Below are the code and all the weights of a small trained network. Each question names an input and a class and asks about switching units off, where a switched-off unit gives its printed mean instead of its output.

import numpy as np


def w(rows, s, z=0):
    codes = np.array(rows[::2]) - 128.0
    scale = np.full(codes.shape[1], s)
    scale[-1] = z or s
    return codes * scale


def norm(h):
    return h / np.sqrt((h * h).mean(-1, keepdims=True) + 1e-5)


def f(y):
    return y / 2 * (1 + np.tanh(0.7978845608 * (y + 0.044715 * y**3)))


def log_softmax(a):
    a = a - a.max(-1, keepdims=True)
    return a - np.log(np.exp(a).sum(-1, keepdims=True))


def net(x, mask):
    res = np.array(x, float).reshape(1, 8) / 4 @ E
    u = 0
    for l in range(4):
        y = f(norm(res) @ A[l][:, :-1].T + A[l][:, -1])
        res = res + np.where(mask[u : u + 7], y, B[l][:, -1]) @ B[l][:, :-1]
        u += 7
    return log_softmax(norm(res)[-1] @ U[:, :-1].T + U[:, -1])


A, B = {}, {}
E = w([
[237,254,9],'x0',
[34,100,38],'x1',
[236,129,217],'x2',
[124,139,127],'x3',
[124,131,127],'x4',
[129,127,129],'x5',
[128,130,129],'x6',
[133,116,126],'x7',
],0.0058)
A[0] = w([
[254,194,121,123],'L0N1',
[52,65,85,197],'L0N2',
[120,105,246,159],'L0N3',
[89,188,175,4],'L0N4',
[128,90,109,64],'L0N5',
[175,146,74,73],'L0N6',
[45,54,116,101],'L0N7',
],0.0084,0.0043)
B[0] = w([
[207,118,60,255],'L0N1',
[1,138,193,221],'L0N2',
[137,23,221,222],'L0N3',
[82,139,112,100],'L0N4',
[104,151,111,110],'L0N5',
[151,139,118,146],'L0N6',
[64,246,133,194],'L0N7',
],0.0063,0.005)
A[1] = w([
[235,193,103,238],'L1N1',
[164,81,152,241],'L1N2',
[95,129,42,136],'L1N3',
[99,123,39,119],'L1N4',
[128,99,201,253],'L1N5',
[105,165,9,112],'L1N6',
[139,154,171,95],'L1N7',
],0.014,0.0016)
B[1] = w([
[67,81,32,254],'L1N1',
[124,226,114,169],'L1N2',
[161,56,244,166],'L1N3',
[176,69,217,164],'L1N4',
[129,199,223,194],'L1N5',
[171,41,189,200],'L1N6',
[255,161,103,133],'L1N7',
],0.0094,0.0088)
A[2] = w([
[107,43,254,153],'L2N1',
[3,170,255,115],'L2N2',
[68,222,204,118],'L2N3',
[157,137,81,164],'L2N4',
[61,144,75,2],'L2N5',
[150,27,193,133],'L2N6',
[107,28,88,82],'L2N7',
],0.007,0.0026)
B[2] = w([
[187,170,123,232],'L2N1',
[140,209,24,254],'L2N2',
[49,255,169,187],'L2N3',
[37,68,87,141],'L2N4',
[189,19,138,115],'L2N5',
[248,105,151,177],'L2N6',
[150,81,154,152],'L2N7',
],0.0063,0.0064)
A[3] = w([
[138,199,95,113],'L3N1',
[1,83,75,159],'L3N2',
[117,20,121,56],'L3N3',
[130,108,142,99],'L3N4',
[99,166,36,131],'L3N5',
[172,64,185,250],'L3N6',
[26,92,189,29],'L3N7',
],0.012,0.0025)
B[3] = w([
[91,249,131,180],'L3N1',
[136,2,90,247],'L3N2',
[157,168,199,221],'L3N3',
[165,108,152,124],'L3N4',
[135,181,203,222],'L3N5',
[202,62,159,253],'L3N6',
[20,153,47,206],'L3N7',
],0.0069,0.0037)
U = w([
[67,208,160,192],'0',
[175,134,206,190],'1',
[171,68,88,199],'2',
[179,167,24,2],'3',
[7,91,121,25],'4',
],0.02,0.0044)

Each question gives the input, the list of numbers given to net, and the class t.
The units are the neurons (one row each of A and B). Each row of codes is followed by its name. A weight is (code - 128) times the scale printed after its matrix; where a second scale follows, it is the last column's (A, B and U).
mask holds one flag per neuron, layer by layer. A switched-off neuron (its flag False) gives its mean, the last column of its row in B, instead of its output. The means were averaged over made-up inputs and are rounded, as every weight is.
A unit's drop is (log p(t) with every unit on - log p(t) with that unit switched off) / (log p(t) with every unit on - log p(t) with every unit switched off).
The circuit of an input: a set's keep is (log p(t) with only the set's units on - log p(t) with every unit switched off) / (log p(t) with every unit on - log p(t) with every unit switched off). Starting from the 12 units with the biggest drops (on a tie, the unit counted first), units are removed one at a time, each time the one whose removal leaves the highest keep (on an exact tie, the one counted first), for as long as the keep stays at least 0.8.
circuit, biggest first: the units of the circuit, biggest drop first
top k neurons: the k neurons with the biggest drops, biggest first
k most important neurons of layer l: the k neurons of layer l with the biggest drops, biggest first
drop when u is switched off: that unit's drop, to one decimal
input [4,1,-1,-3,-8,5,-3,-3], class 1: circuit, biggest first	[L1N3]
input [-7,2,8,-6,5,-5,6,-3], class 0: circuit, biggest first	[L1N6; L1N2; L1N3]
input [2,-7,-2,-6,3,1,7,-1], class 2: top 2 neurons	[L1N1; L2N2]
input [1,5,-7,-8,7,-4,5,3], class 1: 4 most important neurons of layer 1	[L1N6; L1N3; L1N4; L1N1]
input [-3,1,7,-5,1,-3,-1,-1], class 0: top 3 neurons	[L1N5; L1N2; L1N6]
input [8,3,6,3,-8,-5,2,-6], class 2: top 2 neurons	[L2N2; L1N6]
input [-6,5,1,1,-5,7,3,2], class 0: 2 most important neurons of layer 1	[L1N1; L1N5]
input [5,7,5,-4,6,-3,3,-6], class 2: 2 most important neurons of layer 1	[L1N1; L1N5]
input [-7,-5,-1,-8,4,5,-3,-7], class 0: 2 most important neurons of layer 2	[L2N3; L2N2]
input [4,1,7,6,-5,-4,4,4], class 2: 2 most important neurons of layer 0	[L0N3; L0N1]
input [4,-2,-7,-1,0,-3,-1,0], class 2: drop when L1N4 is switched off	-0.1
input [-3,-7,-1,-8,5,4,-8,1], class 0: drop when L1N6 is switched off	0.5
input [4,-3,4,5,-6,-8,-3,-2], class 3: drop when L1N5 is switched off	-0.1
input [4,5,3,-1,4,2,8,0], class 2: drop when L1N1 is switched off	0.2
input [5,-8,-5,0,0,-6,-1,2], class 2: top neuron	[L2N2]
